Each row comes from the steps of one walk. Every step used is in the known rows, and no mark comes twice. Write the walk behind each row, first mark first.
Known rows
sinagam bosudit tepe nusi nudofet vozitus: [ 1.97  1.14  5.53 -0.27 -1.40 -1.61  0.00 -0.77 -3.66 -1.05  1.14  2.33
  2.11  2.19  2.93 -0.08  0.91  0.61 -1.64 -0.30 -2.09 -0.13  0.92  5.38
 -1.19 -5.94  3.69  0.33 -3.09 -0.45 -2.32  0.50 -0.38  2.14  0.03  2.51
  0.31  0.81  1.82 -2.98  0.62  1.77  1.70  1.52  1.25]
bosudit tepe vipor vozitus: [ 3.26 -1.28  5.34  1.99 -0.58  1.05  0.62  0.69 -3.93 -1.63  1.91  3.75
  1.03  1.16 -0.11 -0.49  0.22  0.40 -3.88 -0.15 -2.21 -1.37  2.25  1.29
 -3.09 -5.15  2.06 -0.66 -5.23 -0.88 -2.59 -0.41  1.69 -0.12 -1.17  3.76
  0.56  0.06 -1.95 -1.06 -1.50 -0.07  4.02  0.24  2.34]
vozitus vipor nusi nudofet tepe bosudit: [ 3.46  3.41  4.27 -1.94  0.53  1.53 -1.65 -0.44 -3.05  1.38 -1.29 -1.17
 -1.33  2.14 -1.47  1.33  5.55 -0.48 -1.89 -1.95 -2.00 -1.01  0.06  0.28
  0.03 -6.02  4.18 -0.11 -3.65  1.51 -0.74 -0.08  2.44 -3.24  1.04  2.20
  0.10 -1.69  2.72  0.82 -1.75  0.32  1.25 -0.82  0.47]
nudofet tepe nusi sinagam bosudit: [ 1.65  1.68  6.04 -0.47  0.51 -0.07 -1.87  0.33 -4.73 -1.23 -1.19 -0.22
  0.00  4.59  1.61 -0.35  1.18 -0.75 -1.99 -1.44 -2.91  0.30  2.78  3.17
 -1.95 -4.88  5.61  1.04 -2.53  1.40 -2.56 -2.05 -0.14  1.64 -1.42  2.86
 -0.54  0.73  1.94 -1.55 -2.96  0.83  2.98  0.03  3.02]
sinagam nusi bosudit tepe: [ 1.93  0.85  3.54  2.86 -0.14  0.20 -0.76  1.17 -4.06 -1.20  0.47  2.77
  0.58  1.65  2.51 -0.57  2.02 -0.20 -3.41 -0.99 -2.42 -2.79  0.76  2.43
  1.72 -4.84  2.09 -1.45 -1.62  3.39 -1.84  0.62 -0.33  1.51 -0.72  3.22
 -1.24 -0.88 -1.04 -1.75 -2.36  3.32  2.29  1.19  1.94]
vozitus nudofet nusi sinagam bosudit tepe: [ 0.37  1.86  5.23  0.88 -0.40  0.51 -0.88  1.56 -3.80  0.82  0.76  2.01
  1.08  1.70  1.77 -2.56  3.59  1.42 -4.16 -0.33 -4.76 -2.40 -1.35  4.11
 -0.73 -4.90  3.93 -2.12 -2.15  0.51 -1.52 -2.64  0.15  0.79 -0.19  3.16
 -2.72  1.37  2.03 -2.98 -0.36  2.17  2.18 -0.57  1.20]
bosudit sinagam nusi vozitus nudofet: [ 1.48  2.99  3.63  1.83 -0.17  0.14 -0.59 -0.59 -3.18 -0.23  1.23  1.35
 -1.20  1.67  3.23 -0.52 -0.36  3.34 -3.90 -2.10 -1.95 -3.90 -2.02  1.90
  1.58 -3.75  2.86 -3.32 -3.55  1.61  0.43  2.15 -0.03  0.50  0.47  1.27
 -2.37 -1.18 -2.26 -2.75 -2.45  2.48  1.82 -0.35  0.41]
bosudit sinagam nusi nudofet vozitus vipor tepe: [ 3.56 -0.38  5.36 -1.06 -0.96  0.32  1.13 -1.34 -2.62  0.66 -0.34  0.09
  0.30  1.30  2.21  1.52  1.43  3.57 -1.88 -0.99 -3.12 -4.06 -1.67  2.24
  2.11 -5.31  2.67 -2.90 -2.96 -0.01  1.32  3.58  1.01  1.24  2.03  1.78
 -0.71 -2.93  0.75  0.19 -1.54  1.78 -0.14  1.35 -3.12]
vipor vozitus bosudit sinagam: [ 2.38 -1.08  3.66  0.80  0.78  1.01  1.97 -0.96 -4.53 -1.72  3.21  4.47
 -0.88  1.06  1.53 -3.31  1.09  4.14 -5.11 -0.88 -2.21 -1.48 -1.02  3.41
  0.79 -4.36  1.91 -3.97 -6.49  0.68 -1.43 -1.56  0.72  0.60 -1.35  2.40
 -1.64  0.71 -2.08 -0.15 -2.69  0.95  3.27  0.19  0.88]
tepe nusi vozitus vipor bosudit: [ 2.01  2.03  6.89 -1.53 -1.51 -0.88 -1.96  0.14 -5.08 -2.39  0.47  2.37
 -1.66  3.66  1.56  0.89  1.00  1.18 -3.57 -2.30 -1.39 -0.58  0.92  0.73
 -1.63 -4.23  4.61 -2.25 -4.57  2.51 -3.05  1.15  0.25 -0.92 -0.83  2.53
  1.18 -1.87 -1.94 -0.40 -2.73  0.78  2.14 -0.34  1.37]
vozitus nudofet bosudit vipor: [ 2.74 -0.16  3.92  1.12 -2.11  3.19  1.36 -1.28  1.95 -2.14  2.07  3.48
  0.44  0.95  2.59 -1.14  0.75  1.29 -6.46 -0.89 -3.21  0.22 -1.43  1.98
 -0.32 -1.72  3.25 -3.56 -4.93  2.98  0.18 -0.99  1.70  1.42  0.85  2.12
 -1.92 -0.79 -0.16 -1.48 -0.42  2.40  2.60 -0.84  3.03]
sinagam nusi vozitus nudofet: [ 1.44  3.54  5.29  1.67  0.40  1.03 -1.05 -0.12 -2.23 -0.75  0.43  2.06
 -1.70  2.06  3.06  0.00 -0.04  1.97 -3.82 -2.49 -2.43 -2.81 -0.71  1.69
  1.24 -3.70  4.32 -1.74 -1.89  3.87  0.75  1.86  0.92 -0.41  1.74  2.42
 -2.50 -0.25 -2.29 -2.26 -2.16  0.91  2.52 -0.87  1.67]
vipor vozitus nudofet tepe nusi: [ 3.67  0.44  4.89  0.84 -0.86  0.55  0.25  0.23 -1.02 -1.16  0.19  3.33
 -1.14  1.27  1.70 -0.76 -0.95  0.64 -5.01 -2.41 -2.84  1.19  1.30  1.65
 -2.09 -3.41  4.85  1.06 -5.52  0.87 -0.97 -0.86  2.18 -2.72  1.32  3.17
  0.90  2.12 -1.73 -0.24 -2.59 -0.88  2.66 -0.30  1.95]
tepe nusi bosudit vipor vozitus: [ 3.38  0.14  3.60  0.29 -1.80  0.69  0.37  0.57 -4.25 -2.80  2.27  3.93
 -0.15  1.86  1.37 -0.79  0.61 -0.77 -4.26 -1.16 -1.19  0.10  2.07  2.60
 -2.11 -4.69  2.59 -0.86 -3.93  0.83 -4.10  0.96 -0.29 -0.45 -2.48  3.99
  0.20 -0.51 -1.41 -0.72 -3.46  1.52  0.68  1.27  2.85]
nusi sinagam bosudit tepe vozitus: [ 1.24  1.77  5.33  1.37 -0.66 -0.30 -1.26  0.83 -6.82 -2.69  1.50  1.83
  1.38  2.93  0.47 -1.26  2.83  1.23 -2.46 -0.52 -2.04 -1.46  1.19  3.21
 -2.49 -5.86  3.38  0.29 -2.12 -0.35 -3.18 -2.26 -2.47  2.54 -3.81  3.25
 -2.63  0.59  2.04 -2.08 -1.11  0.70  3.96  1.10  1.34]
sinagam nusi nudofet tepe vipor vozitus bosudit: [ 2.57  0.06  5.60  0.24  3.06  1.25  0.13 -0.36 -2.40  2.03 -0.35 -0.76
 -1.24  1.83  0.77 -3.01  1.20  1.93 -1.19 -2.03 -3.10 -1.77  0.95  2.13
  1.01 -8.25  3.35  1.73 -3.57  2.28 -0.21  0.83  3.31 -2.41  3.77  2.70
  0.29 -1.92  0.51  1.13 -2.43 -1.07  3.20 -0.70  0.61]
tepe bosudit sinagam nusi vozitus vipor: [ 1.29  2.97  4.25 -0.38 -0.42  0.16 -2.56 -0.41 -7.33 -1.27  1.28 -0.35
 -2.18  1.46  0.29  0.12  3.69  1.87 -2.70 -1.57 -0.39 -2.91 -0.39  1.32
  1.36 -4.76  1.74 -2.52 -3.19  2.82 -0.75  3.73 -1.31  0.43 -1.25  1.60
 -0.26 -3.27 -2.06 -1.39 -3.61  2.89  1.86 -0.29 -0.17]
nudofet vipor tepe nusi sinagam bosudit: [ 1.85  2.21  5.72 -1.40 -0.36 -0.84 -1.25 -0.08 -5.65 -0.18 -1.92  1.45
  0.82  4.47  1.22  1.49  1.35 -0.28 -1.87 -1.83 -3.81  1.48  1.24  3.86
 -2.56 -3.93  5.96  2.02 -1.99 -0.95 -2.48 -1.01 -0.30  1.70 -1.37  3.95
 -1.76 -0.98  1.99 -0.56 -1.55 -2.45  2.25  0.92  1.03]
tepe nusi sinagam bosudit vipor vozitus nudofet: [ 1.10  1.25  4.93  0.07 -0.29 -0.50 -1.65  0.87 -4.18 -0.15  2.07  3.48
  0.33  1.33  2.75 -3.76  1.54  0.90 -4.38 -2.47 -1.36  0.95  0.37  4.74
 -4.44 -5.34  3.24 -0.77 -2.23 -2.64 -3.35  0.49 -0.32  0.75 -1.84  3.15
 -0.96 -0.51  0.79 -1.63 -1.68 -0.11  1.13  0.65  1.45]
sinagam bosudit vipor nusi nudofet: [ 1.79  2.92  3.72 -0.32  0.65 -0.25 -0.44 -1.67 -2.06  2.03  0.98  0.44
  1.74  2.31  0.04 -0.78  2.70  1.36 -1.69 -1.49 -2.53 -2.30 -1.34  3.41
 -1.55 -6.55  3.24 -2.55 -1.46 -1.64 -1.77  0.41  1.58  1.22 -1.22  2.06
 -2.36 -1.88  3.35 -1.18 -0.22  1.72  0.21  0.67  1.62]
vozitus nudofet tepe vipor: [ 3.00  1.88  6.51  1.72  0.33  3.04 -1.01 -0.09  0.04 -0.23 -0.72  0.60
 -0.23  1.63  0.93 -0.42 -0.33 -0.12 -4.57 -1.77 -3.35 -0.82  1.29 -0.59
 -1.60 -3.36  4.47  1.33 -5.41  1.93 -0.11 -1.93  3.41 -2.42  2.74  1.68
 -0.50 -0.03  0.27 -2.60 -1.51 -0.23  4.13 -2.23  3.77]
tepe bosudit vipor nusi: [ 3.38  2.22  3.04 -0.11 -0.56  0.78 -1.52 -0.58 -4.98 -1.67  1.29  1.37
 -1.12  1.13 -2.45  0.73  3.27 -0.71 -4.15 -1.51 -0.30 -0.15  0.45  1.92
 -1.72 -3.83  2.87 -1.93 -3.92 -0.10 -1.52 -0.41  1.58 -0.14 -3.29  3.10
 -1.37 -1.54 -0.46 -0.82 -1.25  1.84  1.76 -0.29  2.29]
sinagam nusi nudofet vipor vozitus bosudit tepe: [ 0.70 -0.77  2.44  1.00  0.91  0.05  1.66 -0.73 -2.86  1.05  0.52  2.51
 -1.23  0.82  2.85 -2.60  3.66  2.84 -2.44 -1.34 -4.53 -1.57 -1.65  5.02
  2.88 -6.90  2.06 -1.27 -3.33  1.26 -1.14  0.56  0.87 -0.55  2.64  3.53
 -1.36 -1.34  0.37  1.46 -0.28 -2.18  2.60  1.16 -1.07]
nudofet nusi bosudit tepe: [ 2.72  0.73  3.94  1.13 -1.88  1.66  1.12  1.21 -3.84 -1.84  0.96  2.46
  0.65  2.19  0.40  0.48  2.68 -0.26 -4.02  0.99 -4.52 -3.28  0.39  1.97
  1.59 -4.27  3.23 -2.19 -3.86  3.95 -2.27 -2.14  0.16 -0.36 -0.81  4.01
 -1.57  1.33 -0.12 -2.03 -2.13  3.87  1.70  0.03  2.60]
vozitus nusi nudofet tepe: [ 2.71  1.93  4.15  0.79  0.11  2.32 -0.32 -1.62  1.28 -0.57 -0.53  0.47
 -1.38  2.93  3.29  0.55  1.87  0.48 -2.88 -1.93 -3.41 -1.68 -0.03  1.28
  1.92 -5.82  4.26 -0.57 -3.70  3.55  0.63 -1.77  3.14 -0.69  2.70  2.60
 -0.67  1.48  1.41  0.42 -0.50 -0.47  2.12 -0.14  1.12]
vozitus nusi nudofet vipor: [ 1.70  3.02  3.62  0.34 -0.33  2.02  0.31 -2.21  0.89 -0.79  0.09  2.16
 -1.63  2.95  3.61  1.49  2.39  0.81 -2.94 -1.90 -4.05 -0.61 -1.36  2.51
  2.16 -4.52  3.77 -0.70 -3.69  3.55 -0.11 -0.92  2.88 -0.29  2.89  2.53
 -2.07  1.04  1.81 -0.18  1.25 -2.28  1.57  0.22  1.45]
bosudit sinagam nusi nudofet tepe: [ 2.87  1.17  3.00  1.30  0.49  0.53  0.87 -1.34 -0.83 -0.12 -0.38 -1.65
 -0.81  2.58  2.54  0.68  0.85  1.69 -1.21 -1.21 -3.71 -4.27 -0.64  1.06
  2.67 -6.03  3.12 -2.06 -3.13  1.97  0.62  0.84  1.72  0.40  1.44  1.35
 -1.38 -0.36  1.52 -1.03 -2.20  2.72  1.53  0.34  0.63]
nudofet bosudit sinagam nusi vozitus: [ 2.85 -0.09  3.22  0.01 -1.24  0.33  1.81 -1.76 -3.44 -1.54  1.27  0.20
 -0.15  3.85  1.77  1.50 -0.98  3.19 -2.77 -0.02 -2.52 -2.89 -1.04  2.73
  2.60 -3.32  3.32 -4.56 -4.69  4.32  0.35  2.07 -0.48  3.60 -0.35  2.01
 -0.98 -2.03 -2.46 -0.20 -2.87  4.40  2.44  0.27  0.62]
vipor nusi nudofet vozitus bosudit: [ 3.27  1.23  4.91 -1.88  1.38  1.25  1.83 -1.53 -3.09  0.40  0.46  1.98
 -0.81  2.72  0.97 -0.19  1.81  2.83 -2.87 -0.86 -2.28 -1.49 -1.29  4.74
  2.30 -5.16  4.56 -2.71 -5.11  1.73 -0.16 -1.44  2.40 -0.35  1.75  2.31
 -2.35  0.00  1.23 -0.13 -0.05  0.58  1.54 -0.15  0.47]
nudofet vipor vozitus bosudit tepe nusi sinagam: [ 0.93 -1.34  3.05 -0.20 -0.45  0.06  0.40  1.06 -6.37 -1.81  0.39  3.84
 -1.87  2.32  2.46 -2.42  3.28  0.92 -3.98 -0.98 -3.10  1.18  1.09  5.66
 -0.39 -4.97  3.11 -0.37 -5.81 -0.60 -4.18 -2.38 -1.14  0.21 -1.62  4.42
 -0.74 -0.56 -0.52  0.65 -1.86 -2.94  3.37  1.19  0.37]

Which walk is each row?
[ 3.41  0.08  2.80 -0.27 -0.17  1.18  0.08 -0.90 -3.16 -0.65  0.49 -1.46
 -2.08  0.95  0.16  0.04  3.38 -0.47 -1.88 -1.51 -2.04 -1.52  0.74  1.80
  0.20 -7.55  2.88 -0.73 -2.10  1.29 -0.38  2.27  1.77 -1.75  1.34  3.94
  0.50 -1.21  0.65  1.62 -1.80  0.37  1.69 -0.12 -0.02] -> sinagam nusi nudofet tepe bosudit vipor vozitus
[ 0.59  0.78  3.54  1.04 -1.61 -1.34 -0.55 -0.50 -3.95  0.70 -1.15  1.23
 -1.25  2.03  3.24  0.68  1.00  2.24 -4.53 -2.12 -3.86 -2.04 -2.58  2.93
  1.20 -3.99  4.03 -3.66 -4.37  1.15 -1.13  0.66  0.39 -0.72  3.07  2.91
 -0.26 -2.67 -1.65  0.18  0.66 -0.73  3.21 -0.65 -1.19] -> sinagam nusi vozitus nudofet vipor bosudit tepe
[ 2.10  0.83  4.82  1.61 -1.06  0.60 -0.86  0.30 -2.08  1.07  0.31  0.93
  1.14  1.75  1.93 -0.83 -0.39  1.48 -3.59 -1.04 -2.07 -1.39 -0.31  2.16
 -0.11 -4.31  3.00 -0.28 -4.32  2.42 -0.05  2.03  0.59  0.96  2.04  2.27
  0.43 -3.88 -2.25 -1.57 -1.08  2.13  3.69 -0.66  0.83] -> sinagam nusi vozitus nudofet bosudit tepe vipor
[ 2.02  1.82  7.57 -0.96  1.30  0.94 -0.32  1.40 -4.76  2.19  1.29  1.51
  0.90  2.41 -0.54 -2.39  1.14  1.67 -3.22 -0.76 -3.86 -1.16 -0.02  3.18
 -3.31 -5.80  4.47  0.06 -2.95  0.20 -1.85 -0.69  2.46 -1.48  1.40  3.39
 -1.27  0.90  1.49 -1.65 -1.15  0.21  2.03 -1.58  1.80] -> tepe vipor vozitus nudofet nusi sinagam bosudit
[ 3.92 -0.96  4.27  1.11  0.12 -0.16  1.33 -0.45 -1.49  1.49  2.19  2.52
  1.22  0.70  1.04 -1.99 -2.08  3.48 -4.28 -1.48 -1.80 -0.14 -1.53  2.43
 -0.96 -3.72  1.77 -1.26 -5.85  0.89  0.38  2.65  2.71  0.81  1.92  1.38
  0.81 -2.40 -2.10 -0.13 -1.40  2.72  2.42 -0.11  0.39] -> tepe vipor vozitus nudofet bosudit sinagam nusi
[ 1.30  1.84  3.34 -0.35 -0.85 -1.59 -0.60 -0.17 -7.81  0.52 -0.84 -0.03
  1.25  3.63 -2.19  0.64  3.31  1.63 -1.88 -0.60 -3.24 -0.72 -0.30  4.76
 -2.03 -5.09  4.04  0.20 -3.76 -2.28 -3.56 -2.49 -2.04  1.62 -2.99  3.36
 -2.38 -1.58  3.03  0.25 -0.08 -1.32  2.70  1.42 -0.38] -> nudofet vipor nusi sinagam bosudit tepe vozitus
[ 3.26 -2.92  4.26  0.24 -0.93  1.28  0.16  0.72 -3.44 -0.27  1.36  3.04
  0.91  2.84  1.81 -1.20  1.24  0.81 -4.21 -0.24 -1.42  0.56  1.18  3.79
 -1.73 -5.66  2.17 -1.46 -5.92  0.45 -2.05 -1.21  1.50  2.62 -0.44  4.28
  1.63 -1.64 -1.40  2.34 -0.40  0.02  3.41  0.90 -0.32] -> nudofet bosudit tepe vipor vozitus nusi sinagam
[ 3.88  1.52  3.14 -0.69 -1.45  0.42 -0.28 -0.32 -5.83  0.79 -0.65 -1.48
  0.40  2.43 -2.91  0.29  2.62  2.45 -3.16 -0.97 -2.01 -2.85 -0.45  0.41
  0.31 -4.63  2.72 -0.84 -6.74  0.49 -2.59 -0.98 -1.37 -1.69 -1.77  1.27
  0.07 -3.12  1.32  1.02 -4.26  2.66  0.63  0.76 -0.78] -> nudofet tepe vozitus vipor nusi bosudit sinagam
[ 3.16  3.33  4.10 -0.43  0.26 -0.36 -2.10 -0.06 -4.30  0.84  0.37  0.46
 -0.37  0.51  0.91  0.18  4.60  1.45 -1.42 -2.71 -1.09 -2.11 -1.54  0.43
  0.60 -6.62  1.86  0.16 -1.19 -0.34  0.51  3.78  1.02 -0.64 -0.27  1.90
 -0.92 -3.54  1.06 -0.48 -2.10  1.41  0.51  0.83 -2.13] -> vozitus vipor tepe bosudit sinagam nusi nudofet
[ 3.28  0.77  5.91 -1.77 -2.02 -0.73  0.12 -1.72 -3.10 -0.35  0.22  0.80
  2.13  2.14  1.57  0.75  0.25  0.72 -1.74 -1.06 -2.30 -0.07  0.57  4.42
 -2.37 -5.89  4.57  0.49 -2.22 -2.36 -1.20  1.64  0.26  1.75 -0.16  3.27
 -0.23 -1.69  2.06 -1.33 -0.20  0.43  0.31  1.42 -0.19] -> sinagam bosudit vipor tepe nusi nudofet vozitus
[ 3.51  3.53  1.99 -1.04 -0.79  0.37 -1.25 -0.91 -6.18  1.64 -0.64 -1.46
 -1.30  2.20 -1.00  1.29  1.86  1.43 -4.17 -1.79 -0.65 -1.77 -1.61  1.48
 -0.13 -4.09  4.37 -2.15 -7.07 -1.24 -0.57 -0.83  0.29 -2.56 -0.23  1.81
 -0.22 -1.88 -1.04 -0.55 -2.32  1.46  2.17 -1.67 -0.81] -> vipor nusi vozitus nudofet tepe bosudit sinagam
[ 1.22  3.16  2.66  0.58  0.61 -0.39  0.79 -1.90 -3.59 -0.87  1.16 -0.20
 -1.79  1.72  1.12 -1.83  2.45  4.32 -1.25 -1.95 -3.19 -1.85 -2.64  3.28
  3.42 -5.96  2.16  1.03 -4.27  2.26 -0.41  0.43 -0.46 -0.49  0.82  0.98
 -3.45 -1.85  2.25 -0.93 -0.76 -0.61  2.04  0.88 -0.51] -> tepe vozitus bosudit sinagam nusi nudofet vipor
[ 1.24 -1.19  4.59 -0.03 -0.22  2.12 -0.01 -0.38 -3.04  1.14  0.18  0.24
  0.17  1.76  2.19 -2.90  2.40  1.34 -4.90 -1.20 -3.83 -1.44 -0.18  3.68
 -2.49 -5.51  4.01 -3.34 -3.27 -1.55 -1.89 -1.68  0.17  0.31  0.98  3.39
 -1.00 -0.50  1.82  0.47 -1.79 -0.50  2.51 -0.79  0.44] -> nusi sinagam bosudit vipor vozitus nudofet tepe
[ 2.66  1.70  4.78 -1.50 -0.43  0.40 -0.52 -1.14 -4.85 -0.99  1.43 -0.26
 -1.45  0.73  1.52  0.73  3.80  1.90 -1.96 -0.93 -0.84 -2.22 -1.14  2.84
  2.37 -5.43  1.62 -2.31 -3.35  2.50  0.26  3.87  0.58  0.47  1.62  1.04
 -0.10 -1.86  1.13 -1.52 -0.76  3.26  0.50  0.21 -0.95] -> tepe bosudit sinagam nusi nudofet vozitus vipor
[ 3.91  0.31  4.10 -0.52 -2.44  1.36 -0.42  0.85 -0.90 -1.49  0.03  2.93
  0.57  2.29  2.93 -0.36  0.68 -0.20 -4.94 -2.08 -2.06  1.78 -0.03  2.48
 -2.71 -3.03  4.71 -0.18 -3.75 -1.06 -0.86 -0.66  0.45  1.34 -1.56  3.59
 -1.53 -2.68  0.26 -0.44 -1.73  0.55  1.37  0.52  0.47] -> vozitus nudofet bosudit vipor tepe nusi sinagam
[ 3.09 -0.08  3.89  0.18 -2.23  1.44  0.47 -1.12 -0.89  0.55 -0.32  0.67
  0.44  1.70  2.04  0.36 -0.25  2.39 -4.51 -1.73 -3.05 -1.68 -1.86  2.19
  0.52 -3.39  4.37 -2.58 -2.79  1.59  1.68  2.42  0.35  1.36  1.47  3.56
 -1.24 -4.51 -2.36  0.99 -1.98  1.27  1.83 -0.12 -1.35] -> sinagam nusi vozitus nudofet bosudit vipor tepe
[ 1.72  2.41  5.38 -0.82 -0.75 -0.31 -1.71 -1.18 -5.79  0.01 -1.31  0.64
  0.32  3.77  0.02  0.72  2.25  2.18 -2.57 -2.33 -3.19  0.94 -0.55  3.88
 -1.37 -4.95  5.10  2.55 -2.64 -0.11 -1.00 -2.01 -0.67  1.64 -0.57  4.05
 -2.10 -1.03  2.02  1.92  0.04 -4.10  2.69  1.21 -1.94] -> nudofet vipor tepe vozitus nusi sinagam bosudit
[ 3.44 -1.27  3.49  0.30 -1.94  0.03  0.94  1.89 -2.50 -1.54  1.70  5.52
  0.61  2.08  3.66 -1.57  0.81  0.56 -5.09 -1.12 -1.77  2.01  0.35  4.21
 -2.50 -3.87  3.59 -1.05 -5.23 -0.39 -2.53 -0.98 -0.01  0.98 -1.14  3.98
  0.27  0.39 -1.12  0.04 -1.27  0.69  2.61  1.08  0.54] -> vipor vozitus nudofet bosudit tepe nusi sinagam
[ 2.86  2.31  2.64 -1.08 -1.41 -0.48 -0.53 -1.57 -8.03 -0.34 -1.17 -1.28
 -1.47  2.79 -0.43  3.58  1.69  1.33 -2.11 -1.36 -2.20 -1.77 -0.99  2.04
  1.33 -3.99  3.96 -0.70 -3.97  0.38  0.06  2.41 -0.89  0.15 -0.37  3.48
 -1.00 -3.49 -1.94  0.46 -2.23 -0.65  2.48 -0.07 -1.92] -> nudofet vipor tepe bosudit sinagam nusi vozitus
[ 2.11 -1.69  5.93 -0.53 -1.12 -1.05  0.24 -0.38 -2.97 -0.16  0.01  1.16
 -0.29  1.33  3.15  0.29  2.71  2.45 -2.77 -0.94 -2.90 -3.03 -1.29  3.11
  1.67 -6.30  2.57 -4.67 -3.07  1.71 -0.79  2.23  1.49  0.86  3.12  2.31
  1.20 -2.35  0.78  0.69  0.86  2.27  1.39  0.75 -2.03] -> sinagam nusi nudofet vozitus vipor bosudit tepe
[ 2.34  0.12  8.46 -2.81 -0.89 -0.31 -1.62  0.35 -6.55 -0.43 -1.17  1.51
  1.07  3.28  1.25  0.47  1.80  1.13 -2.65 -1.16 -2.34  0.49  1.80  4.35
 -2.48 -4.22  5.22  0.09 -2.39 -0.55 -1.79  0.71 -0.87  2.42 -0.79  3.31
  0.16 -1.78  1.17 -0.40 -2.31 -0.07  1.35  1.06 -0.67] -> nudofet vozitus vipor tepe nusi sinagam bosudit
